k255: [ 75  89 143 183 163 105  73]
k128: [149 157 126  98 109 144 159]
k989: [113  99 107 132 154 155 136]
k541: [157 121  97 130 158 132  98]
k849: [122 169  79 152 145  81 173]
k697: [ 90 138 152  88 153 137  91]
shift +1: [113  99 107 132] -> [114 100 108 133]
shift +1: [145] -> [146]
shift +1: [138 152] -> [139 153]
shift +1: [137] -> [138]
shift +1: [183] -> [184]
shift +1: [138] -> [139]

k629: [136 136 119 130 133 122 115 118 121 125 133 127 127 127 128 121 123 131
 118 126 128 127]
k990: [142 136 106 125 130 124 104 105 112 131 133 125 123 131 129 121 119 130
 112 124 128 121]
k77: [145 120 121 131 139 159 115 138 113 130 137 102  87 114 153 126 142 147
 119 116 162 109]
k132: [123 121 128 132 122 120 130 133 126 128 123 131 119 135 134 130 125 129
 122 122 128 123]
k818: [118 127 133 129 124 115 120 132 121 129 126 130 126 135 130 126 125 123
 125 132 126 127]
k410: [136 125 124 131 128 138 123 132 119 126 129 118 110 121 134 122 134 136
 120 121 140 122]
k478: [121 117 130 131 119 123 127 127 130 131 129 127 129 134 130 132 128 128
 126 131 129 124]
k80: [133 128 129 128 129 135 122 126 129 131 131 125 119 128 133 128 128 130
 127 125 137 128]
shift +1: [119 128] -> [120 129]
shift +1: [125] -> [126]
shift -1: [127 127 130 131] -> [126 126 129 130]
shift +1: [128 126] -> [129 127]
shift +1: [125 133 127 127] -> [126 134 128 128]

k473: [152 151 166 139 131 165]
k738: [152 151 166 139 118  88]
k594: [152 151 166 174 143 117]
shift -1: [174] -> [173]
shift -1: [151 166 139] -> [150 165 138]
shift +1: [174] -> [175]
shift +1: [143] -> [144]
shift -1: [151] -> [150]
shift +1: [166 139] -> [167 140]

k15: [ 94 109 114  78 136]
k267: [131 136 117 153 133]
k257: [ 94 109 114 118 136]
k725: [131 136 117 153  86]
shift -1: [136 117] -> [135 116]
shift -1: [131 136 117] -> [130 135 116]

k551: [131 119 135 130 125 135 127 133 149 122 124 130 127 123 128 133 129 124
 133 133 133 118 127 125 136 131 139 137 115 125 139 132 132 125 102 109
 100 119 156 103 136]
k381: [131 119 135 130 125 135 127 133 149 122 124 130 127 123 128 133 129 124
 133 133 133 118 127 125 136 131 136 141 126 142 118 126 130 124 105 113
  99 116 156 103 135]
k600: [131 119 135 130 125 135 127 135 149 122 124 130 127 123 128 133 129 124
 133 133 133 118 127 125 136 131 136 141 126 142 118 126 119 121 128 140
 140 132 121 131 128]
k571: [131 119 135 130 125 135 127 133 149 122 124 130 127 123 128 133 129 124
 133 133 133 118 127 125 136 131 136 141 126 142 118 126 119 121 128 140
 140 132 121 131 128]
k768: [149 176 137 132 118  98 151 146 108 161 131 133 122 170 169 157 142 115
 122 172 150 128  93 125 138 107 135 137 114 127 141 131 131 125 104 111
  98 119 157 104 136]
k107: [130 116 137 128 124 137 120 132 150 123 126 129 129 120 129 133 126 125
 136 132 136 117 128 127 138 127 139 140 129 142 119 130 121 122 128 142
 141 135 122 131 128]
shift -1: [140 132 121 131] -> [139 131 120 130]
shift +1: [133] -> [134]
shift +1: [105] -> [106]
shift +1: [121 131] -> [122 132]
shift +1: [125 136] -> [126 137]

k910: [156 110 115 165]
k300: [145 122  96 162]
k912: [118 126  96 135]
k933: [114 141 130  97]
k931: [129 130 162 107]
k699: [130 135 167 112]
k682: [119 135 166  99]
k29: [ 98 137 139  81]
k501: [101 139 113 101]
shift -1: [145] -> [144]
shift +1: [101] -> [102]
shift -1: [110] -> [109]
shift -1: [139] -> [138]
shift -1: [114 141 130] -> [113 140 129]
shift +1: [115] -> [116]
shift -1: [156 110 115] -> [155 109 114]

k740: [121 136 108 137 118 130 125 136 129 113 126 131 131 136 124 126 134 119
 139 116 125 131 146 134 123]
k187: [113 116 175 138 115  96 144 121 129 143 115 131 109 127 123 126 157 123
 139 103 154 131 127 144 128]
k905: [121 136 108 137 118 130 125 136 129 113 126 131 131 136 124 126 134 134
 139 116 125 131 127 134 128]
k352: [139 136 169 134 124 133 125 131 139 143 113 131 126 126 105 126 150 132
 118 111 125 123 127 134 144]
k727: [121 136 108 137 118 130 125 136 129 113 126 131 131 136 124 126 134 134
 139 116 125 131 146 134 123]
shift -1: [124] -> [123]
shift +1: [125 131 146 134] -> [126 132 147 135]
shift -1: [124 126] -> [123 125]
shift -1: [131 136 124] -> [130 135 123]
shift +1: [139] -> [140]
shift +1: [131 109 127 123] -> [132 110 128 124]

k863: [ 94 143 163 117 107 129 132  97 117 138 123 106 106 107 130 120  97 133
 138 124 119 159 155  91 130 107 131 115 103 128 119 130 146 122 150  91
 107 121 119 105 108 120 132 130 103 115 147]
k115: [122 132 154 125 138 125 124 139 114 129 118 114 111 107 132 107  98 126
 136 117 110 170 143 107 153 106 123 113 132 129 134 133 163 131 157  76
  99 114 121  94 105 108 133 129  99 111 156]
k809: [105 139 160 120 122 126 126 119 115 133 120 107 107 106 128 114  95 126
 135 118 113 169 153  98 136 105 127 114 120 129 132 130 158 129 155  80
  99 117 119  95 108 111 132 131  99 111 155]
k434: [ 94 143 160 116 101 128 135  95 122 139 125 105 111 109 128 128  97 135
 140 127 123 153 152  91 129 105 131 117  97 132 115 134 135 118 148 100
 112 126 114 113 108 119 129 131 108 114 144]
k873: [145 116 135 138 141 125 144 156 132 127 118 126 130 118 134 107 117 139
 147 130 116 139 109 134 165 127 118 126 136 147 123 150 145 126 146  92
 129 124 126 124  88 107 130 116 116 120 143]
k417: [107 141 158 119 123 125 124 118 114 135 123 109 106 107 131 115  95 127
 138 118 110 168 151  97 138 104 125 113 119 128 129 133 157 128 156  77
  99 116 115  99 109 112 131 131  99 115 156]
k896: [115 120 138 127 100 127 151  96 136 138 121 117 127 120 134 128 116 148
 149 139 128 137 112 116 136 122 120 128  96 148 113 151 131 117 146 116
 137 133 119 135  88 117 128 116 121 120 141]
k482: [100 142 163 118 116 127 127 110 115 135 122 108 111 106 128 118  97 128
 139 120 114 163 155  94 132 104 130 114 112 128 126 134 150 125 155  87
 102 115 113 101 109 115 129 132 101 114 150]
shift -1: [139 125 105 111] -> [138 124 104 110]
shift +1: [130] -> [131]

k634: [105 117 112 123]
k573: [129 118 108 133]
k657: [143 112 138 126]
k826: [129  95 108 133]
k287: [105 117 128 123]
shift +1: [105 117 112] -> [106 118 113]
shift +1: [108] -> [109]
shift +1: [95] -> [96]

k481: [122 122 126 101 128 119 126 119 141 136 125 126 140 120 137 140 126 154
 139 135 122 143 139 120 124 120 127 124 117 117 127 117 119 116 118 126
 126]
k558: [125 125 125 144 136 123 126 124 131 135 126 126 132 124 141 131 119 105
 147 135 121 132 129 125 115 124 119 125 141 123 126 123 124 124 116 127
 124]
k779: [122 122 126 101 128 119 126 119 141 136 125 126 140 120 137 140 126 154
 139 135 120 140 137 122 121 121 125 125 121 119 127 119 121 119 115 126
 126]
k689: [121 120 126  85 125 118 125 116 144 137 124 125 143 116 126 142 129 170
 124 134 127 143 138 120 129 120 129 124 114 117 127 117 119 114 125 126
 126]
k225: [121 119 127 149 140 112 127 112 144 149 125 127 146 111 148 143 123 101
 154 148 121 147 138 119 113 118 123 124 145 112 126 113 117 110 115 127
 124]
shift +1: [123 124 124] -> [124 125 125]
shift +1: [124 141] -> [125 142]
shift -1: [125] -> [124]

k461: [105 139  83 144 154 108]
k423: [105 139  83 147 154 111]
k232: [105 139  83 146 154 110]
k178: [105 138  83 141 153 106]
k962: [106 139  83 149 154 112]
k794: [105 138  83 137 153 103]
k960: [105 138  84 133 152 100]
k557: [105 138  84 131 152  99]
k534: [105 138  84 134 152 102]
shift -1: [139  83 144 154] -> [138  82 143 153]
shift +1: [138  84 133 152] -> [139  85 134 153]
shift +1: [138  83] -> [139  84]
shift +1: [146 154] -> [147 155]
shift -1: [ 84 134] -> [ 83 133]
shift +1: [137] -> [138]

k335: [ 86 102 153 111  97]
k807: [164 134  88 133 117]
k673: [130 158 107  90 155]
k665: [140  83 128 100 156]
k578: [173  88  96  91 174]
shift -1: [173  88  96  91] -> [172  87  95  90]
shift +1: [107] -> [108]

k859: [ 91  91 104 160]
k256: [163 171 173 156]
k224: [115 124 113 109]
k87: [153 147 148 142]
k177: [121 126 116 104]
k40: [117 128 122 114]
k502: [131 125 126 122]
k213: [147 138 148 143]
k101: [129 126 127 123]
k929: [137 144 140 121]
k908: [125 131 135 124]
k119: [121 112 111 126]
shift -1: [126] -> [125]
shift -1: [129 126 127] -> [128 125 126]
shift -1: [116] -> [115]
shift +1: [115 124 113] -> [116 125 114]
shift -1: [91] -> [90]
shift -1: [140] -> [139]

k642: [ 96 137 142 113 147 178 127 138]
k88: [ 96 137 142 113 150 119 132 100]
k309: [126 100 138 145 112 151 104 129]
shift +1: [178] -> [179]
shift -1: [119] -> [118]
shift +1: [100] -> [101]
shift -1: [147 178] -> [146 177]
shift -1: [150 119] -> [149 118]

k545: [129 149 133 144 132 120 122 136 138 118 122 145 141 138 135 118 133 128
 144 153  95 110 128 128 123 113 117 117 130 122 123 124]
k976: [131 115 109 109 126 140 125 121 120 129 136 115  98 119 135 117 134 120
 115 134 163 149 127 108 129 133 132 152 126 128 140 132]
k871: [124 122 136 135 130 124 119 136 117 133 125 128 134 131 146 131 126 142
 127 141 129 124 132 132 120 129 123 118 137 116 134 124]
k174: [128 117 123 126 133 132 121 131 119 131 133 122 117 125 140 123 129 129
 124 129 141 135 130 121 125 133 129 133 130 122 136 128]
k365: [129 107 111 122 132 137 118 128 108 130 136 114  97 123 148 110 135 127
 129 130 168 145 129 102 123 138 123 144 131 120 153 128]
shift +1: [121 120 129] -> [122 121 130]
shift -1: [134] -> [133]

k201: [128 129 129 110 127 162]
k468: [132 113 137 129 135 135]
k102: [129 124 133 100 130 183]
k139: [116 171 104 119 109 119]
shift -1: [124 133] -> [123 132]
shift +1: [130] -> [131]
shift +1: [137 129] -> [138 130]
shift +1: [119 109] -> [120 110]

k32: [149 146 126 128 148 112 143 145 139 119 137 146 128 148 145 120 124 121
 138 128]
k742: [137 130 129 132 131 132 166 133 117 150 179 129 102 132 134 126 108 129
 121 132]
k172: [150 148 127 127 152 108 142 152 131 159 142 146 118 152 144 117 121 115
 129 126]
k624: [130 123 130 127 129 128 117 130 138 169 113 123 136 128 136 131 132 128
 139 127]
k666: [140 142 129 133 140 121 113 137 136 144 115 137 138 141 133 127 136 126
 137 129]
k27: [122 134 132 130 126 127 129 124 122  82 133 132 131 125 124 132 115 129
 123 129]
k616: [118 116 130 127 117 149 145 120 128 119 148 119 112 114 122 137 114 136
 124 131]
shift +1: [112 143] -> [113 144]
shift +1: [128] -> [129]
shift -1: [137] -> [136]
shift +1: [140 142 129] -> [141 143 130]
shift +1: [131 159] -> [132 160]

k963: [124 142 108 135 118 112 117 132 126 118 132 140 118 115 137 151 134 130
 134 116 120 144 135 131 125 140 132 114 143 140 122 129 106 152 141 137
 125 112 147 127 132 137 109 129 124 131 106 146 146 149 109 124 119 130
 126 132 132 121 141 143 128]
k652: [117 135 126 138 129 105 126 144 126 134  97 138 121 124 145 172 116 128
 121 117 116 142 142 120 129 130 135 123 152 133 123 139  94 144 110 141
 115 127 139 122 130 121 126 127 126 129 102 133 147 146 118 127 124 136
 131 136 142 131 143 144 129]
k897: [117 164 114 121 125 113 112 130 133 120 124 131 126 108 132 149 142 132
 124 138 113 139 131 117 130 149 118 126 143 139 121 130 115 137 151 133
 125 108 140 131 134 121 118 131 141 145 131 150 129 142 107 133 118 120
 120 123 129 118 122 142 133]
k681: [121 138 118 141 126 119 127 131 127 140  96 134 116 122 146 163 120 128
 122 119 119 121 134 128 135 126 128 118 153 139 141 136  97 144 122 136
 126 123 149 122 138 127 116 122 128 128  99 138 138 151 103 127 123 140
 136 132 146 130 142 136 130]
k526: [117 126 126 131 127 114 111 135 133 134 100 132 119 131 142 178 114 125
 127 115 110 116 154 125 130 120 140 123 160 132 142 128  92 134 118 138
 110 127 143 115 122 123 134 132 131 123 105 138 154 143 115 136 117 135
 141 131 142 128 142 139 132]
k62: [116 152 118 132 126 135 116 115 143 137 116 107 119 106 136 136 119 156
 131 132 107 144 155 116 143 139 129 120 150 144 113 114 135 143 158 151
 119 116 125 124 122 119 138 133 146 143 125 156 135 128 126 152 130 113
 103 116 134 123 132 115 136]
k684: [117 135 126 138 129 105 126 144 126 134  97 138 121 124 145 172 116 128
 121 117 116 118 142 120 129 130 135 120 152 133 141 139  94 144 110 141
 115 127 139 120 130 121 126 127 126 129 102 133 147 146 107 127 124 136
 131 136 142 131 143 144 129]
k431: [104 170 119 128 126 122 117 120 133 126 128 118 122 105 129 138 129 149
 122 129 114 146 134 107 122 146 133 119 144 144 126 117 127 143 153 147
 129 113 130 125 141 110 123 129 146 153 128 144 132 133 124 138 120 118
 108 134 133 128 115 131 137]
k489: [111 132 136 130 130 131 119 127 124 164 103 118 119 127 136 148 107 140
 130 115 116 117 162 119 144 117 138 116 154 139 141 118 116 134 123 145
 115 142 122 121 120 124 141 141 132 133 118 142 156 138 134 153 138 130
 111 136 151 124 147 113 138]
k108: [100 141 136 129 130 114 116 122 143 162 109 110 129 128 139 146 114 148
 129 128 118 114 153 120 138 120 126 121 150 140 138 122 125 129 136 149
 117 128 115 116 118 126 153 141 149 142 113 148 143 134 131 163 139 130
 107 122 146 133 134 111 134]
shift +1: [120 150] -> [121 151]
shift +1: [172] -> [173]
shift +1: [126 134  97 138] -> [127 135  98 139]

k663: [102 122 146 147 127 119 103 135 111 115 128 149 102 147 145 146 135 146
 101]
k456: [143 143 113 111 143 145 145 117 132 136 140 109 145 107 110 114 112 112
 141]
k409: [155 126 109 109 119 129 152 126 150 143 115 108 153 145 141 143 136 142
 116]
k769: [138 145 112 112 144 146 137 113 127 131 144 111 139 107 112 115 113 112
 137]
k728: [142 145 110 110 144 146 142 113 131 136 144 108 145 111 110 112 113 110
 141]
k162: [143 143 115 111 143 145 145 117 132 136 140 109 145 107 110 114 108 112
 141]
k661: [155 126 109 109 119 129 152 126 150 143 115 108 153 109 109 112 125 106
 157]
k24: [123 109 144 145 108 109 118 145 131 129 109 147 117 145 146 141 146 145
 124]
k302: [113 145 110 110 144 146 142 113 131 136 144 108 145 111 110 112 113 110
 141]
shift -1: [139 107 112] -> [138 106 111]
shift +1: [144 146] -> [145 147]
shift -1: [109] -> [108]
shift +1: [145 110 110 144] -> [146 111 111 145]
shift -1: [145 110] -> [144 109]
shift +1: [103 135] -> [104 136]
shift +1: [143] -> [144]

k64: [116 126 122 117 120 115]
k192: [116 126 122 117 120 130]
k252: [136 130 102 126 119 122]
shift +1: [102] -> [103]
shift -1: [102 126 119] -> [101 125 118]
shift -1: [116 126 122] -> [115 125 121]
shift +1: [117] -> [118]
shift -1: [119] -> [118]
shift +1: [117 120] -> [118 121]
shift +1: [122 117] -> [123 118]

k861: [114 114 151 116 113 113 130 111 119]
k8: [146 141 153 148 141 135 110  82  85]
k466: [109 112 127 110 112 116 140 144 147]
shift -1: [141 135] -> [140 134]
shift -1: [151 116 113] -> [150 115 112]
shift +1: [116] -> [117]
shift +1: [153 148] -> [154 149]
shift -1: [141 153 148 141] -> [140 152 147 140]

k278: [149 139 136 104  86 133 128 149 104 130]
k181: [149 112 136 104  86 129 128 137 104 130]
k159: [149 139 158 104  86 133 148 149 109 130]
k949: [149 139 136 104  86 162 128 149 169 130]
k546: [149 139 164 104  86 133 128 149 104 130]
k646: [154 139 136 104  86 133 125 162 101  89]
shift -1: [149] -> [148]
shift -1: [149 104] -> [148 103]
shift +1: [149] -> [150]
shift -1: [101] -> [100]
shift -1: [158 104] -> [157 103]
shift -1: [149 139 164] -> [148 138 163]

k420: [132 151 150 137 131 102]
k311: [102 154 153 102 104 136]
k734: [ 78 175 172  79  81 141]
k610: [133 123 123 133 134 133]
k694: [159 137 136 165 155  86]
k596: [133 100 102 128 137 158]
k53: [139 135 135 141 138 112]
k532: [157 106 108 158 157 122]
k75: [129 119 120 128 131 141]
k762: [135 145 144 138 133 107]
shift -1: [165 155] -> [164 154]
shift -1: [133] -> [132]
shift -1: [137 136] -> [136 135]
shift -1: [153] -> [152]
shift +1: [108 158 157] -> [109 159 158]
shift -1: [154 153 102 104] -> [153 152 101 103]

k852: [119 161 167 106 100 133 147  92 101 140 117 169 168 162 142 168  90 159
  99  93 157 122 149 142 113 132 151 137 109 104  93 140 119  87 108  88
 144 162 118 125  95 135 143 148]
k244: [153  87 119 127 162 119 134  90 153  90 149 141  97 120 139 124  86  95
 123 143  99 130 101  96 152 137 131 146 131 125 162  94 152 103 147 136
 166 125 127 119 125 151 132 112]
k702: [147 162 119 101  96 138 100 141 164  98 168 109 156 138 155 135 117 138
  89 165 153 127 140 157 114 146 115 141  94 154  91 148  93  99 135  93
  92 129 121 109 118 109 137  85]
k50: [110  91 131 164 156 129  92 120 114 116 142 111 110 122 156 136 167 141
 123  93 152 126 103  95  93 104 153 129 137 123 137 114 146 111 167 153
 160 123 138 170 162 101 167 133]
k812: [ 96 106 128 168 152  91  94 166 123  92 125  94 147 163 161 126  92  94
 168 123 113 170 105  87 131 167 139 145 164 142 122 110 106 111 164  99
 115 108 101 108 100 166 153 159]
k554: [104 151 168 146  92 152 148 103 144  92 155 123 148 151 111 100 134 148
 123 124  99 115 110 113 131 147 168 123 108 139 165 107 113 163 108  95
 169  94 148 152 128 164 125 105]
k72: [117 126 112 101 158 142 111 112 169  86 154 169 118 104 134 101 107 106
 147 170 156 102  97 157 109 135 159  96  97 106 122 138 118 163 103 106
 149 164  87  92 104 118 118 161]
shift +1: [115] -> [116]
shift +1: [127 162] -> [128 163]

k375: [118  98 123  86 105 133]
k284: [113  92 123  79  94 133]
k433: [113  93 123  80  92 132]
k332: [114  91 123  81  98 133]
k66: [112  98 123  81  97 133]
k451: [112  96 123  81  91 131]
k231: [118  92 123  86 105 133]
k214: [117  92 123  83 103 133]
k152: [116  91 123  81 101 133]
k342: [119  93 123  80 106 133]
k161: [119  93 123  88 106 133]
shift +1: [ 98 123  86] -> [ 99 124  87]
shift +1: [98] -> [99]
shift -1: [112  98 123  81] -> [111  97 122  80]
shift -1: [123  80 106] -> [122  79 105]
shift -1: [ 91 123] -> [ 90 122]

